Here is a tiny trained network, its code and every weight. The questions are about switching its units off for an input and a target symbol, where a switched-off unit gives its printed mean instead of its output.

import numpy as np


def w(rows, s, z=0):
    codes = np.array(rows[::2]) - 128.0
    scale = np.full(codes.shape[1], s)
    scale[-1] = z or s
    return codes * scale


def f(y):
    return y / 2 * (1 + np.tanh(0.7978845608 * (y + 0.044715 * y**3)))


def softmax(a):
    e = np.exp(a - a.max(-1, keepdims=True))
    return e / e.sum(-1, keepdims=True)


def log_softmax(a):
    a = a - a.max(-1, keepdims=True)
    return a - np.log(np.exp(a).sum(-1, keepdims=True))


def net(x, mask):
    ids = ['γεζηθξπτψ'.index(c) for c in x.split()]
    T = len(ids)
    res = E[ids] + P[:T]
    r = res
    for j in range(3):
        rows = slice(2 * j, 2 * j + 2)
        q, k, v = (r @ M[0][rows].T for M in (Q, K, V))
        z = softmax(np.where(np.tri(T) > 0, q @ k.T / 2**0.5, -1e9)) @ v
        o = O[0][rows]
        res = res + np.where(mask[j], z, o[:, -1]) @ o[:, :-1]
    y = f(res @ A[0][:, :-1].T + A[0][:, -1])
    res = res + np.where(mask[3:19], y, B[0][:, -1]) @ B[0][:, :-1]
    return log_softmax(res[-1] @ U[:, :-1].T + U[:, -1])


Q, K, V, O, A, B = {}, {}, {}, {}, {}, {}
E = w([
[124,120,177,85],'γ',
[212,49,88,132],'ε',
[118,147,231,32],'ζ',
[83,24,112,96],'η',
[208,188,162,136],'θ',
[46,104,251,81],'ξ',
[89,157,161,188],'π',
[139,172,51,40],'τ',
[59,198,140,81],'ψ',
],0.016)
P = w([
[184,176,253,88],'0',
[186,201,210,128],'1',
[155,195,187,140],'2',
[133,180,152,158],'3',
[112,166,115,184],'4',
[95,151,94,201],'5',
[56,135,33,225],'6',
[77,129,46,224],'7',
[130,149,134,156],'8',
],0.0039)
Q[0] = w([
[120,108,142,65],'h0',
[134,82,58,145],'h0',
[106,99,205,5],'h1',
[61,45,175,105],'h1',
[157,152,98,125],'h2',
[104,97,205,134],'h2',
],0.015)
K[0] = w([
[80,89,38,107],'h0',
[167,55,142,88],'h0',
[2,132,102,105],'h1',
[50,103,84,151],'h1',
[168,198,144,41],'h2',
[10,122,186,231],'h2',
],0.01)
V[0] = w([
[51,161,2,137],'h0',
[87,161,173,237],'h0',
[118,181,149,77],'h1',
[126,209,83,96],'h1',
[113,132,206,223],'h2',
[239,141,160,62],'h2',
],0.0087)
O[0] = w([
[106,116,2,173,8],'h0',
[126,207,82,202,79],'h0',
[87,99,87,171,255],'h1',
[81,154,80,142,118],'h1',
[116,63,144,170,163],'h2',
[133,142,70,28,202],'h2',
],0.0091,0.0034)
A[0] = w([
[211,183,103,190,122],'n0',
[200,125,97,205,137],'n1',
[120,220,134,66,108],'n2',
[121,204,64,89,113],'n3',
[151,230,72,123,156],'n4',
[104,73,151,74,87],'n5',
[199,135,91,153,159],'n6',
[137,128,254,237,131],'n7',
[216,176,186,114,148],'n8',
[52,253,143,178,254],'n9',
[101,78,167,100,125],'n10',
[140,14,98,32,133],'n11',
[65,129,106,145,168],'n12',
[95,149,145,136,108],'n13',
[49,139,82,84,228],'n14',
[245,63,101,124,156],'n15',
],0.0097,0.0054)
B[0] = w([
[50,171,123,93,138],'n0',
[123,134,66,17,127],'n1',
[76,144,137,136,209],'n2',
[206,115,200,115,191],'n3',
[161,111,202,91,192],'n4',
[69,89,43,94,192],'n5',
[71,199,133,77,133],'n6',
[223,142,81,107,254],'n7',
[78,197,126,169,200],'n8',
[138,82,142,202,240],'n9',
[135,122,58,65,203],'n10',
[157,121,6,198,245],'n11',
[149,120,187,121,156],'n12',
[140,137,103,98,140],'n13',
[99,63,183,147,211],'n14',
[113,255,59,123,163],'n15',
],0.0066,0.0088)
U = w([
[121,181,44,146,48],'γ',
[245,57,165,18,116],'ε',
[96,126,114,114,5],'ζ',
[79,218,152,131,222],'η',
[229,113,126,207,123],'θ',
[2,65,182,185,246],'ξ',
[67,128,117,117,87],'π',
[13,128,115,80,94],'τ',
[67,31,55,141,140],'ψ',
],0.0064,0.0024)

Each question gives the input, a string of symbols that net reads in full, and the target symbol t.
The units are the heads (2 rows each of Q, K, V and O) and the neurons (one row each of A and B). Each row of codes is followed by its name. A weight is (code - 128) times the scale printed after its matrix; where a second scale follows, it is the last column's (O, A, B and U).
mask holds one flag per unit, heads first, then neurons. A switched-off unit (its flag False) gives its mean, the last column of its rows in O or B, instead of its output. The means were averaged over made-up inputs and are rounded, as every weight is.
A unit's drop is (log p(t) with every unit on - log p(t) with that unit switched off) / (log p(t) with every unit on - log p(t) with every unit switched off).
The circuit of an input: a set's keep is (log p(t) with only the set's units on - log p(t) with every unit switched off) / (log p(t) with every unit on - log p(t) with every unit switched off). Starting from the 12 units with the biggest drops (on a tie, the unit counted first), units are removed one at a time, each time the one whose removal leaves the highest keep (on an exact tie, the one counted first), for as long as the keep stays at least 0.8.
circuit, biggest first: the units of the circuit, biggest drop first
unit that matters most: the unit with the biggest drop
top k neurons: the k neurons with the biggest drops, biggest first
heads that matter: for each layer, one digit per head in row order, 1 if its drop is at least 0.15 and else 0, layers parted by /
drop when u is switched off: that unit's drop, to one decimal
input τ γ ξ, target ψ: circuit, biggest first => h0; n5; n11; n10
input θ ε ξ π γ, target θ: circuit, biggest first => h2; h0; n7
input γ π ζ, target θ: top 2 neurons => n7; n9
input ψ ε θ τ τ ξ π ε, target γ: circuit, biggest first => n15; n11; h2
input π γ π ζ ξ γ ξ π ξ, target θ: unit that matters most => h0
input τ ψ γ ψ θ γ, target ξ: heads that matter => 010
input ζ ξ τ γ ξ π ζ π, target θ: circuit, biggest first => n7; h2; h0
input ζ ζ ζ γ θ ξ ξ, target ε: heads that matter => 001
input ζ ψ τ ζ ξ ψ ψ γ, target ξ: heads that matter => 110
input τ ε γ η ξ, target ε: circuit, biggest first => n7; h2; h1
input ζ ε τ π, target θ: heads that matter => 001
input π π γ η τ, target ε: circuit, biggest first => n3; h2
input ξ ζ γ θ ζ ε ψ ξ ζ, target ξ: heads that matter => 110
input ξ τ ξ ζ τ ζ ζ, target ψ: top neuron => n11
input ξ ζ ζ ζ ζ ψ, target ξ: drop when n14 is switched off => 0.2
input ζ τ γ, target ψ: drop when n11 is switched off => 0.2
input π π γ, target θ: drop when h2 is switched off => 0.7
input ξ ζ ζ ε τ, target ε: drop when h2 is switched off => 0.7
